Below are the code and all the weights of a small trained network. Each question names an input and a class and asks about switching units off, where a switched-off unit gives its printed mean instead of its output.

import numpy as np


def w(rows, s, z=0):
    codes = np.array(rows[::2]) - 128.0
    scale = np.full(codes.shape[1], s)
    scale[-1] = z or s
    return codes * scale


def f(y):
    return y / 2 * (1 + np.tanh(0.7978845608 * (y + 0.044715 * y**3)))


def log_softmax(a):
    a = a - a.max(-1, keepdims=True)
    return a - np.log(np.exp(a).sum(-1, keepdims=True))


def net(x, mask):
    res = np.array(x, float).reshape(1, 4) / 4 @ E
    y = f(res @ A[0][:, :-1].T + A[0][:, -1])
    res = res + np.where(mask, y, B[0][:, -1]) @ B[0][:, :-1]
    return log_softmax(res[-1] @ U[:, :-1].T + U[:, -1])


A, B = {}, {}
E = w([
[120,166,170],'x0',
[63,176,79],'x1',
[254,155,124],'x2',
[117,163,186],'x3',
],0.0086)
A[0] = w([
[112,163,152,162],'neuron 1',
[245,83,6,48],'neuron 2',
[151,136,153,59],'neuron 3',
[159,126,116,112],'neuron 4',
[104,97,160,116],'neuron 5',
[137,71,97,154],'neuron 6',
[119,148,119,144],'neuron 7',
[121,81,112,133],'neuron 8',
[85,95,164,130],'neuron 9',
[132,109,147,115],'neuron 10',
[125,126,74,104],'neuron 11',
[124,123,180,136],'neuron 12',
[137,68,87,174],'neuron 13',
[156,200,134,39],'neuron 14',
[81,94,168,166],'neuron 15',
[123,131,121,146],'neuron 16',
[106,130,208,156],'neuron 17',
[119,155,190,118],'neuron 18',
[112,142,129,135],'neuron 19',
[190,140,105,79],'neuron 20',
[91,80,28,20],'neuron 21',
[97,243,83,154],'neuron 22',
[156,189,132,55],'neuron 23',
[118,180,129,155],'neuron 24',
[142,175,169,40],'neuron 25',
[152,196,53,164],'neuron 26',
[108,115,133,142],'neuron 27',
[108,149,100,104],'neuron 28',
[76,85,153,107],'neuron 29',
[155,167,146,38],'neuron 30',
[197,129,157,3],'neuron 31',
[167,155,158,19],'neuron 32',
[124,106,86,131],'neuron 33',
[128,51,72,150],'neuron 34',
[117,108,135,157],'neuron 35',
[93,45,117,24],'neuron 36',
[105,206,217,173],'neuron 37',
[168,120,93,104],'neuron 38',
[96,131,154,149],'neuron 39',
[148,168,51,154],'neuron 40',
[112,95,151,143],'neuron 41',
[143,201,98,129],'neuron 42',
],0.014,0.004)
B[0] = w([
[104,133,153,165],'neuron 1',
[229,72,12,254],'neuron 2',
[125,100,135,133],'neuron 3',
[140,107,118,144],'neuron 4',
[86,159,123,144],'neuron 5',
[117,124,91,160],'neuron 6',
[130,139,137,141],'neuron 7',
[104,136,102,143],'neuron 8',
[67,151,109,171],'neuron 9',
[111,138,120,129],'neuron 10',
[153,135,129,142],'neuron 11',
[83,134,127,154],'neuron 12',
[123,109,84,172],'neuron 13',
[192,108,166,151],'neuron 14',
[56,144,100,189],'neuron 15',
[128,131,128,135],'neuron 16',
[52,133,139,188],'neuron 17',
[86,108,155,167],'neuron 18',
[118,133,137,140],'neuron 19',
[158,77,105,179],'neuron 20',
[130,219,82,183],'neuron 21',
[198,251,198,230],'neuron 22',
[187,107,161,148],'neuron 23',
[130,148,158,163],'neuron 24',
[140,84,167,144],'neuron 25',
[250,182,168,190],'neuron 26',
[105,131,122,143],'neuron 27',
[132,138,137,143],'neuron 28',
[75,160,100,177],'neuron 29',
[155,101,154,138],'neuron 30',
[116,54,138,180],'neuron 31',
[150,73,154,149],'neuron 32',
[138,113,121,145],'neuron 33',
[106,101,90,181],'neuron 34',
[106,135,117,141],'neuron 35',
[80,197,97,152],'neuron 36',
[66,89,202,239],'neuron 37',
[157,110,115,155],'neuron 38',
[82,140,132,163],'neuron 39',
[228,163,142,176],'neuron 40',
[91,156,116,144],'neuron 41',
[183,156,176,165],'neuron 42',
],0.023,0.0065)
U = w([
[142,219,214,59],'0',
[34,192,186,120],'1',
[107,189,179,255],'2',
[29,105,86,114],'3',
[182,106,1,139],'4',
[68,220,30,88],'5',
[121,77,180,92],'6',
],0.0069,0.0087)

Each question gives the input, the list of numbers given to net, and the class t.
The units are the neurons (one row each of A and B). Each row of codes is followed by its name. A weight is (code - 128) times the scale printed after its matrix; where a second scale follows, it is the last column's (A, B and U).
mask holds one flag per neuron, in row order. A switched-off neuron (its flag False) gives its mean, the last column of its row in B, instead of its output. The means were averaged over made-up inputs and are rounded, as every weight is.
A unit's drop is (log p(t) with every unit on - log p(t) with that unit switched off) / (log p(t) with every unit on - log p(t) with every unit switched off).
The circuit of an input: a set's keep is (log p(t) with only the set's units on - log p(t) with every unit switched off) / (log p(t) with every unit on - log p(t) with every unit switched off). Starting from the 12 units with the biggest drops (on a tie, the unit counted first), units are removed one at a time, each time the one whose removal leaves the highest keep (on an exact tie, the one counted first), for as long as the keep stays at least 0.8.
units of the circuit, in order: the units of the circuit, biggest drop first
most important unit: the unit with the biggest drop
k most important neurons: the k neurons with the biggest drops, biggest first
drop of u: that unit's drop, to one decimal
input [0,-8,-1,3], class 3: units of the circuit, in order : neuron 22; neuron 26
input [1,0,3,0], class 4: units of the circuit, in order : neuron 22; neuron 37
input [5,-4,3,-3], class 4: most important unit : neuron 37
input [-3,-4,-6,1], class 5: 2 most important neurons : neuron 37; neuron 36
input [2,2,1,6], class 1: units of the circuit, in order : neuron 37; neuron 2
input [3,-6,-6,-3], class 3: 3 most important neurons : neuron 22; neuron 21; neuron 26
input [-5,5,-2,-2], class 5: 2 most important neurons : neuron 21; neuron 2
input [5,6,-2,4], class 0: 2 most important neurons : neuron 22; neuron 42
input [6,-6,2,-1], class 3: 4 most important neurons : neuron 22; neuron 26; neuron 40; neuron 42
input [-3,-8,-5,2], class 5: 3 most important neurons : neuron 37; neuron 36; neuron 31
input [1,3,3,-1], class 0: 2 most important neurons : neuron 2; neuron 26
input [3,-7,8,2], class 4: drop of neuron 20 : 0.1
input [-7,-8,6,7], class 4: drop of neuron 2 : 0.2
input [2,8,4,0], class 0: drop of neuron 32 : 0.0
input [0,1,-7,1], class 5: most important unit : neuron 29
